Each row, then one of two labels for whether it has a hidden trait; a new part has new ones:
In the rows, zero is written as 128.
[113 127 130 132 119 103 125 124 133 126 145 126 120 121 154 129  93  86
 144 124 127  89 140 135 132 117 112 120 105 113 125 137 119 122 132 123
 115 126 125 130 124 124 118 134 131 125 113 129  94 112 126 160 133 134
 126 141 130 133 120 143  87 136 151 105 113 129 132 143 130 137 128 132
  99 136 124  81 126 109 118 147 115 132 118 129 122 126 128 125 137 154
 115 132 135 141 153 116 123 136 129 139 126 131 129 137 148 128 109 130
 133 125 137 157 135 141 123] => z833
[129 149 131 112 121 123 124 127 100 123 147 133 134 135 153 135 161 255
 133 132 138  94 115 112 136  99 126 104  94 132 122 128 129 134 113 140
 149 105  92 141 120 142 141 152 113 127 124 122  82 155 130 167 133 125
 138 118 112 132 125 145 117 103 129 170 151 117 120 107 138 102 122 112
 141 136 130 137 131 128 145 160 127 116 135 131 126 127 104 135 125 127
 115 138 122 121 154 131 128 131 149 117 127 121 123 150 157 145 104 107
 121 124  98 151 147 105 138] => z833
[138 124 133 133 123 129 123 137 137 130 130 123 123 123 145 125  95   1
 131 129 130 129 134 141 130 128 112 127 125 122 137 140 116 122 133 126
 118 133 138 126 131 120 119 133 132 127 121 139 135 114 124 123 129 130
 123 128 133 119 122 140 105 158 125 105  98 131 129 139 129 149 132 135
 105 132 127  74 126 118 108 133 120 142 113 132 125 127 134 124 134 140
 127 127 136 144 138 117 126 139 126 138 125 130 129 138 141 126 125 140
 130 138 131 131 125 148 118] => z833
[122 122 144 151 133 162 134 122 151 137 140 121 123 140 152 120  93   1
 143 130 118 116 123 125 144 118 128 167  93 132 125 134 141 126 115 132
  97 108 133 144 125 128 124 123 124 137 138 133 113 102 127 136 120 139
 120 141 131 136 150 110 135 170 125 124 134 117 139 132 133 135 125 125
 157 120 128  88 133 131 105 120 125 121 120 114 135 119 136 118 122 160
 116 124 136 132 121 136 132 119 105 142 121 132 120 111 123 120 162 119
 124 163 142 122 103 117 109] => z833
[160 138 127 118 130 129 118 158 122 132 117 124 131 130 119 133 140  46
 124 140 135 163 129 128 124 134 118 114 163 144 150 131 127 133 129 131
 142 119 140 121 139 149 137 123 141 132 143 145 169 152 126 100 122 122
 129 118 135 112 127 144 158 140 104 141 108 122 115 117 140 139 128 128
 126 133 131 106 131 132 142 107 131 135 127 126 134 130 113 125 126 116
 132 126 122 130  95 124 131 130 127 127 132 123 130 148 145 144 134 133
 118 135 115 109 120 128 130] => Z88
[149 143 122 109 136 107 114 153 119 131 120 127 129 125 128 135 124 132
 130 137 135 145 132 124 125 128 122 103 160 139 168 130 128 135 134 127
 140 114 137 106 138 150 139 126 135 129 134 139 158 148 125 117 122 117
 133 131 133 116 120 143 145 129 118 141 106 121 115 125 139 143 124 121
 107 137 128  86 130 122 143 108 128 133 134 125 132 131 124 126 131 117
 119 132 121 135 108 120 128 132 129 130 133 123 133 153 152 147 113 133
 122 120 115 133 133 131 135] => Z88
[137 144 122 102 128 122 125 152 114 126 119 127 133 135 115 132 170 255
 128 140 137 157 122 117 129 123 135  97 157 132 136 131 132 139 128 130
 152 116 117 120 127 158 146 135 129 136 137 119 131 160 127 123 118 106
 134 126 119 115 126 155 177 109 118 176 135 116 116 106 145 115 119 120
 140 139 132 135 129 141 164 125 138 122 146 122 132 130 116 134 122 104
 108 134 113 112 101 129 126 131 139 115 133 124 129 153 159 157 118 111
 122 127 110 131 130 107 145] => Z88
[153 131 125 118 134 134 121 157 127 130 130 122 128 136 132 134 139  27
 142 141 130 149 136 120 132 135 132 124 147 133 144 130 143 131 130 126
 132 108 143 126 129 157 148 130 132 140 151 127 153 149 128 106 117 116
 124 136 133 117 136 146 173 129 116 157 124 114 115 115 144 125 125 124
 133 142 131  98 133 137 151  93 133 125 135 111 131 128 115 129 121 130
 121 127 115 125  94 129 129 129 118 110 132 128 128 135 148 149 130 119
 122 133 123 133 111 118 135] => Z88
[133 113 134 148 137 136 130 133 154 136 126 123 121 131 137 119  87   1
 141 129 119 129 132 134 136 131 126 154 123 128 131 135 133 125 131 123
 111 118 149 121 134 130 121 114 134 132 130 131 146 106 124 121 120 133
 120 148 137 124 140 119 142 179 124 109 116 126 132 140 127 147 127 130
 130 124 126  72 129 121 109 100 126 135 119 118 133 122 147 118 127 150
 119 123 137 138 102 130 130 121 105 146 124 133 127 119 125 123 153 132
 132 160 156 114 107 136 114] => Z88
[121 138 134 130 139 137 127 117 136 135 126 125 125 121 122 134  71   1
 107 130 126  94 122 133 133  97 115 122 131 130 138 130 124 125 118 134
 123 124 120 132 133 125 116 117 140 128 123 142 122 104 124 136 128 131
 132 130 127 134 126 126 109 167 130 105 135 130 131 136 131 140 125 120
 106 117 126  77 128 115 106 142 119 134 139 129 136 127 147 120 134 123
 119 128 133 126 128 128 128 119 126 153 129 126 120 129 134 133 130 137
 121 148 123 118 124 140 123] => z833
[133 158 131 124 130 122 124 126 103 129 130 125 136 129 122 145 115 130
 102 131 138 111 113 118 129  96 112 104 115 142 138 125 132 129 111 145
 156 117 102 163 131 133 133 131 131 128 132 144 121 127 130 139 134 127
 141 106 121 131 119 123  98 129 123 143 151 123 124 123 143 121 129 113
 111 119 131 138 130 116 124 159 121 127 140 135 133 133 117 128 129 125
 128 131 123 119 147 125 130 127 144 133 133 117 119 137 129 145 108 128
 111 127  95 122 142 122 126] => z833
[157 147 130 114 130 120 117 150 112 130 121 126 133 130 127 133 141 147
 117 138 142 148 116 128 128 119 117 102 146 143 144 130 121 132 124 136
 151 117 119 131 137 147 140 134 136 128 137 143 158 149 125 119 128 121
 132 106 126 113 120 148 152 130 105 151 120 123 115 113 144 133 126 121
 124 135 131 110 130 132 144 130 129 134 131 133 131 131 117 128 125 108
 131 131 122 125 123 124 131 133 140 123 130 120 128 151 148 144 121 130
 117 131 102 117 134 127 131] => Z88
[160 143 123 118 148 126 114 157 129 136 101 129 129 122 106 138 104  26
 103 139 132 170 120 131 122 133 124 110 178 145 160 126 125 133 134 128
 139 120 144 100 151 145 135 110 152 129 141 152 186 138 122  86 118 117
 131 125 138 113 118 140 163 157 101 137 103 127 111 123 133 151 126 123
 104 131 129  94 131 127 141 109 131 141 143 126 139 131 150 123 128  95
 132 124 121 131  82 127 132 119 118 138 135 124 132 144 132 154 131 149
 115 138 125  95 124 141 136] => Z88
[114 132 136 130 116 108 133 122 119 124 147 124 124 131 160 124 117 155
 155 127 126  82 129 125 138 114 121 125  75 113 115 139 122 127 124 127
 116 116 111 131 116 129 119 142 114 127 111 111  83 124 129 169 129 131
 129 145 122 130 130 145 109 116 152 134 132 124 134 134 132 121 121 134
 120 136 126  89 127 122 116 145 121 121 121 123 124 123 121 126 133 155
 105 135 136 132 146 122 123 137 133 129 125 131 126 139 152 128 113 113
 135 134 131 160 136 124 127] => z833
[137 130 133 130 130 128 121 137 134 132 134 123 125 125 144 125 104   6
 131 132 130 117 131 135 132 117 114 128 127 130 140 136 124 125 131 127
 118 123 132 126 130 137 125 129 133 129 126 138 136 116 124 130 127 133
 127 132 125 126 128 138 116 164 122 121 110 125 126 133 135 144 127 128
 116 131 127  82 129 120 116 119 121 135 120 127 130 126 130 122 131 139
 122 129 133 136 129 123 128 131 125 140 126 127 127 141 145 131 127 131
 127 145 129 130 122 138 123] => z833
[120 141 137 148 134 147 131 107 136 134 132 130 125 121 135 134  59   1
 105 122 124  87 118 135 131  97 114 136 122 130 136 130 119 120 113 136
 118 130 118 136 133 106 112 119 135 124 115 145 108  98 125 147 134 144
 127 128 128 145 124 121  84 176 137  92 138 135 133 142 120 137 129 121
 102 113 125  91 129 113  98 167 115 133 132 135 132 125 161 121 135 135
 132 126 139 131 151 129 130 117 125 152 126 126 120 118 120 127 136 143
 123 144 131 120 132 145 117] => z833
[131 124 137 144 139 148 132 135 154 138 124 124 123 135 124 128  84   1
 123 132 119 141 123 129 140 126 127 152 128 133 138 129 138 127 121 128
 107 115 142 130 136 131 123 110 139 135 140 139 149 110 125 109 117 130
 121 145 135 125 142 117 155 176 114 122 129 124 131 132 130 142 126 127
 135 117 127  94 132 129 117 109 126 129 133 116 139 122 154 118 123 137
 123 120 129 128 105 137 130 115 103 136 127 131 124 111 118 131 155 135
 122 163 148 108 105 127 120] => Z88
[121 128 133 126 120  99 131 132 127 128 136 127 125 132 144 122 118 142
 155 125 127 117 132 126 134 126 121 123 114 115 121 138 123 132 127 126
 115 115 122 128 120 132 118 134 117 126 114 115 115 123 128 152 126 126
 128 146 125 119 128 147 124 108 146 131 120 126 132 134 129 131 123 139
 120 137 126  91 126 124 120 118 125 125 118 122 126 124 122 123 132 154
 105 132 131 135 134 121 123 137 130 131 126 131 129 136 146 130 118 115
 135 135 139 148 131 124 127] => z833
[131 144 142 139 138 171 128 116 136 135 132 129 127 126 139 136  75   1
  96 135 128  90 106 135 138  89 115 135  86 134 144 132 121 120 108 141
 123 121 114 141 135 122 121 128 137 129 127 151 112 109 122 139 130 141
 126 117 123 145 130 126  98 202 115 115 150 128 129 123 130 130 127 110
 125 114 127  86 133 126 108 174 120 132 135 136 133 123 153 123 128 120
 133 126 137 123 147 138 133 125 125 145 123 123 116 127 132 136 141 135
 115 160 145 115 123 135 120] => Z88
[146 132 124 123 136 100 115 155 129 133 117 128 126 123 130 131  93  76
 131 133 132 147 137 134 120 141 119 114 163 137 148 132 122 130 140 122
 127 125 146 109 141 139 130 119 141 128 132 142 173 138 124 109 124 123
 128 135 139 113 119 144 139 144 114 123  91 125 114 134 132 150 129 131
 102 136 127  69 129 115 130 100 125 142 125 126 130 130 132 122 131 124
 128 127 128 144 103 119 128 131 121 136 132 126 135 147 137 138 123 141
 125 128 130 119 128 141 129] => Z88
[126 113 140 150 132 149 132 118 150 135 137 127 121 129 165 119  81   1
 146 123 118  94 134 132 135 123 126 161  90 132 125 137 131 122 122 125
  90 124 141 129 128 116 119 124 125 130 125 133 113 104 127 138 130 141
 122 138 135 137 141 108 106 165 130  99 118 130 137 144 121 145 131 129
 138 125 124  79 131 114 101 124 119 126 109 121 130 121 137 119 130 165
 128 124 143 143 137 130 131 123 107 146 121 133 125 115 115 113 149 133
 130 149 147 126 116 136 110] => z833
[144 144 129 122 148 143 118 139 133 138 115 132 130 124 113 138  88  12
  93 135 130 128 119 129 128 117 127 116 155 148 153 126 128 130 120 134
 135 120 128 116 144 141 132 117 146 128 139 146 153 130 123 118 124 126
 133 120 131 126 127 135 140 165 101 123 129 126 114 121 130 138 124 113
 121 118 127 104 133 119 134 124 126 134 145 128 139 128 148 124 127 105
 134 126 131 125 108 137 134 109 118 143 131 122 122 137 132 148 135 141
 113 139 117  97 124 133 131] => Z88
